What each symbol does to the objects:
Z620: vo>Z618, da>Z172, ba>Z659
Z539: vo>Z659, da>Z424, ba>Z794
Z266: vo>Z188, da>Z733, ba>Z522
Z429: vo>Z924, da>Z175, ba>Z906
Z618: vo>Z375, da>Z586, ba>Z620
Z34: vo>Z18, da>Z411, ba>Z952
Z375: vo>Z474, da>Z995, ba>Z618
Z371: vo>Z650, da>Z487, ba>Z300
Z175: vo>Z685, da>Z429, ba>Z370
Z482: vo>Z198, da>Z952, ba>Z411
Z685: vo>Z130, da>Z906, ba>Z175
Z995: vo>Z586, da>Z375, ba>Z154
Z130: vo>Z154, da>Z301, ba>Z685
Z404: vo>Z411, da>Z18, ba>Z14
Z650: vo>Z522, da>Z441, ba>Z371
Z487: vo>Z450, da>Z371, ba>Z441
Z14: vo>Z404, da>Z381, ba>Z550
Z451: vo>Z733, da>Z188, ba>Z198
Z424: vo>Z372, da>Z539, ba>Z210
Z450: vo>Z323, da>Z300, ba>Z487
Z952: vo>Z34, da>Z482, ba>Z520
Z441: vo>Z487, da>Z650, ba>Z823
Z906: vo>Z429, da>Z685, ba>Z301
Z300: vo>Z371, da>Z450, ba>Z756
Z823: vo>Z441, da>Z522, ba>Z733
Z381: vo>Z566, da>Z14, ba>Z18
Z198: vo>Z451, da>Z520, ba>Z482
Z188: vo>Z520, da>Z451, ba>Z266
Z550: vo>Z14, da>Z566, ba>Z146
Z372: vo>Z756, da>Z794, ba>Z424
Z733: vo>Z823, da>Z266, ba>Z451
Z598: vo>Z370, da>Z146, ba>Z566
Z586: vo>Z172, da>Z618, ba>Z995
Z924: vo>Z146, da>Z370, ba>Z429
Z474: vo>Z301, da>Z154, ba>Z375
Z794: vo>Z539, da>Z372, ba>Z323
Z411: vo>Z482, da>Z34, ba>Z404
Z659: vo>Z620, da>Z210, ba>Z539
Z172: vo>Z210, da>Z620, ba>Z586
Z370: vo>Z175, da>Z924, ba>Z598
Z520: vo>Z952, da>Z198, ba>Z188
Z154: vo>Z995, da>Z474, ba>Z130
Z301: vo>Z906, da>Z130, ba>Z474
Z756: vo>Z300, da>Z323, ba>Z372
Z323: vo>Z794, da>Z756, ba>Z450
Z146: vo>Z550, da>Z598, ba>Z924
Z18: vo>Z381, da>Z404, ba>Z34
Z210: vo>Z424, da>Z659, ba>Z172
Z566: vo>Z598, da>Z550, ba>Z381
Z522: vo>Z266, da>Z823, ba>Z650

The rows follow the links: the fewer symbols apart two objects are, the more alike their rows tend to be.

Each row is also shifted at random along 3 hidden directions that mean nothing.

Row, then object:
[-29,-8,-25,6,0,-2,-9,-11,6,-23,-16,20,19,-6,-16,-31,-9,-8,49,-8,-1,6,-28,-37,4,40,41,-15,-34,23,-7,37,24,17,18,-21,-5,0,6,-3,7,4,-18,-8]: Z370
[-66,1,-20,-17,3,-9,-25,20,3,7,-6,7,0,47,-6,-8,6,-8,-12,30,34,-30,-14,-7,-1,0,-17,-12,7,5,16,15,-13,-23,0,-9,39,15,33,31,-8,-11,35,-15]: Z154
[-24,-21,-8,-6,-3,-10,-9,10,-4,10,-8,3,7,45,8,-14,27,-11,13,25,25,-40,-31,-9,6,17,-16,1,13,-14,5,8,-5,0,3,-8,32,26,53,20,2,11,23,-11]: Z995
[40,23,3,6,18,10,-34,22,18,4,7,10,1,-19,-22,2,-36,-8,-31,-14,-20,31,42,3,7,5,5,-24,-45,9,8,2,24,14,8,17,-12,-37,-30,-18,-14,1,-7,1]: Z429
[48,13,43,-9,-16,4,9,-30,-5,2,-24,-22,11,-58,15,12,-2,-20,24,11,-9,6,-6,-15,-20,-1,15,12,-3,-6,-8,-14,4,27,-32,-3,-2,-22,-32,2,-22,14,-28,-10]: Z300
[-59,17,36,-18,1,22,-16,-6,-4,17,-10,-35,-4,-32,6,28,-8,-20,1,4,-13,10,23,-12,-12,-17,-17,-3,4,-4,-6,-14,2,10,-34,-12,-10,-29,-26,7,-16,-1,-2,-9]: Z650
[11,-33,32,-13,-5,1,10,-10,-7,4,-4,-35,11,-9,25,18,21,6,27,-3,-17,-6,15,-6,11,-21,-29,18,42,-29,-15,-32,-10,0,-15,-36,-5,3,1,4,-4,-2,0,-6]: Z659
[-86,-13,10,0,13,8,8,-15,-2,-13,-11,-13,8,-41,4,-1,-4,7,39,-27,-42,31,23,-6,2,1,11,1,-6,2,-16,-8,25,28,3,-34,-34,-26,-31,-21,7,5,-25,7]: Z301
[-63,13,7,-11,2,17,14,-11,-8,-3,-8,-20,-17,-40,-1,18,-3,16,8,-29,-23,30,29,-5,-6,-25,6,-5,1,14,-14,-18,-13,3,6,-32,-30,-10,-54,-17,4,-9,-6,8]: Z474
[44,-23,-31,2,4,-14,-1,11,7,-15,1,22,3,39,-14,-20,9,30,13,-6,10,-3,-13,-20,23,14,4,-4,-8,11,-3,22,-12,-12,42,-21,4,24,16,-1,19,-18,4,3]: Z411
[69,-28,1,17,32,2,-21,13,11,5,16,-2,15,2,-4,4,1,-2,16,-29,-42,15,49,-13,25,4,-29,-4,-8,-25,-2,-13,22,27,7,-10,-17,-19,3,-31,-1,12,-3,-5]: Z520
[41,33,38,9,-24,4,32,-27,-19,8,-4,-5,-12,-49,18,15,10,-17,-24,7,11,0,-21,25,-28,-27,12,30,12,4,-1,-19,-10,-1,-42,38,-9,-4,-21,2,0,6,-18,7]: Z756
[2,19,-29,6,3,-16,-21,7,2,-4,-3,30,8,17,-13,-15,-16,-21,-7,19,20,-18,-24,-6,-3,34,28,-13,-38,6,19,39,19,7,1,24,24,2,26,8,-6,7,-5,-4]: Z685
[38,-23,-39,3,-3,-16,14,4,-3,-23,2,23,3,27,-5,-23,11,21,28,-9,22,-3,-28,-18,15,16,24,-3,-6,15,0,22,-10,-4,35,-9,5,22,22,3,24,-13,-7,6]: Z482
[14,-33,-26,10,8,-10,12,2,12,-33,-1,13,16,-5,-13,-31,-1,26,44,-40,-23,22,11,-17,19,21,29,-5,-18,11,-7,15,14,16,35,-28,-31,0,-5,-20,19,-6,-14,15]: Z381
[114,26,26,-1,-17,6,-35,0,-5,24,-5,0,-11,4,0,5,-8,-47,-25,45,18,-27,-14,-4,-26,13,-11,2,-3,-10,12,8,-4,5,-34,24,29,-9,19,19,-20,13,-1,-28]: Z450
[10,26,-31,-11,-4,9,-34,23,10,-5,-8,21,-17,21,-40,-18,-30,-8,-23,17,29,1,-14,-22,-5,10,34,-28,-43,48,6,35,-10,-26,14,-12,26,-2,-7,23,-6,-19,15,-8]: Z175
[-1,-35,-33,-9,35,-6,-43,20,14,-2,-2,5,18,33,-22,-21,4,6,42,-19,-25,7,25,-51,36,36,-13,-40,-21,-15,-4,17,19,23,33,-54,6,-3,24,-3,1,-5,10,-10]: Z550
[30,-25,-31,-8,12,8,-4,11,10,-21,4,-5,-4,9,-29,-6,-1,41,22,-45,-14,21,23,-24,20,-3,-1,-19,-11,25,-13,2,-17,-5,43,-56,-21,4,-13,-15,11,-16,1,6]: Z18
[-21,30,41,17,-11,0,19,-19,-8,16,4,-7,-1,-47,18,23,-5,-28,-32,2,-4,17,1,29,-30,-10,2,22,7,-9,6,-22,17,13,-50,55,-4,-22,-31,-2,-7,21,-27,9]: Z371
[-111,4,-34,12,9,8,28,15,3,-19,14,31,-17,7,-19,-3,-8,42,-14,-36,8,19,0,20,4,-14,25,0,-3,36,3,14,-6,-30,37,11,-28,15,-21,-10,28,-13,5,25]: Z566

Start, symbols taken left to right, then the object you end at.
Answers are names.
[-88,1,22,3,24,16,-14,9,12,24,12,-23,9,-11,11,19,-2,-9,3,-17,-36,2,37,12,9,-6,-33,-3,1,-41,0,-22,17,22,-20,3,-7,-27,-1,-9,-9,11,3,-6]
vo ba => Z266
[29,-30,4,-9,-14,-19,20,-15,-14,-4,-3,4,20,22,28,-3,32,-8,32,24,16,-34,-27,-1,-2,7,-12,18,29,-20,4,-10,-9,3,-2,0,14,26,43,10,12,7,5,-8]
vo da vo => Z620
[13,-23,-38,-35,25,16,-48,44,11,7,6,9,-16,51,-35,-21,-1,34,-2,-9,-1,6,29,-44,22,3,-22,-46,-13,19,-13,14,-20,-21,48,-72,13,3,9,10,-4,-34,40,-1]
vo ba => Z14
[3,-10,9,-4,27,9,-35,15,16,17,10,-19,0,9,-9,17,-12,4,-3,-15,-40,22,57,0,14,-14,-43,-15,-8,-16,0,-21,13,19,0,-20,-13,-28,-12,-10,-30,-10,11,-11]
ba ba da => Z823
[-68,17,1,-4,21,13,-7,8,3,4,6,-2,3,-31,-6,8,-25,4,-5,-24,-27,35,34,2,-3,-11,8,-8,-27,14,-13,2,16,9,2,5,-21,-34,-38,-18,-6,-2,-12,9]
vo ba ba => Z301
[-23,-2,-19,-10,6,-9,-33,4,8,3,-9,13,13,35,-5,-24,3,-20,11,31,27,-22,-29,-18,6,34,-5,-22,-15,-1,10,27,3,7,0,-13,30,10,32,24,-8,9,10,-10]
ba da => Z906
[-29,-21,28,-21,-5,3,0,1,-3,14,-9,-30,-2,3,22,25,33,8,21,15,-4,-16,15,-14,2,-20,-46,10,43,-31,-14,-36,-20,0,-17,-39,9,4,15,9,-11,-4,19,-8]
vo vo => Z620
[38,20,-31,16,0,0,-1,10,2,-11,7,31,-21,-2,-34,-19,-33,12,-36,-9,15,16,-5,3,1,3,45,-10,-40,38,7,25,-1,-22,19,20,-20,0,-27,-6,13,-10,-15,19]
da ba da => Z370
[-17,8,23,-17,-16,-5,-22,-12,1,18,-24,-15,-2,-5,13,2,7,-37,26,39,20,-30,-32,-25,-21,21,-9,-4,5,0,-3,9,-7,12,-30,-16,26,-6,20,27,-17,-2,11,-27]
da vo ba => Z371
[35,11,15,-20,-8,25,4,-11,-8,-2,-14,-30,-23,-26,-21,28,-14,26,-18,-23,-9,40,25,-11,-8,-45,-1,-18,-3,44,-22,-30,-41,-27,3,-53,-11,-22,-60,5,-14,-25,1,0]
vo da vo => Z995
[26,-22,-40,-16,12,4,-23,22,8,-10,3,17,-9,54,-15,-19,2,34,5,-7,10,1,1,-29,23,2,0,-25,-10,12,-7,15,-20,-21,48,-46,8,11,14,6,9,-21,22,-3]
da da => Z404
[-28,-28,-12,14,30,2,0,23,6,-6,23,-6,7,14,-1,-1,5,36,10,-31,-30,16,46,7,32,-4,-24,-3,14,-27,-6,-17,14,9,26,-12,-24,-9,4,-28,12,-1,8,6]
da da => Z952
[15,-20,41,-6,13,5,-39,-5,11,13,-15,-29,30,-42,14,4,7,-33,48,4,-43,8,25,-23,4,24,-24,-13,-10,-32,-6,-5,33,56,-23,-23,-8,-38,-2,-9,-15,21,-21,-19]
vo ba da => Z823
[82,-43,38,-38,-13,10,-17,-15,-4,-3,-24,-45,10,-18,10,23,17,22,64,-8,-36,9,6,-55,1,-14,-34,-10,25,10,-34,-33,-41,7,5,-103,-4,-5,-20,2,-4,-21,-8,-21]
vo vo da => Z995
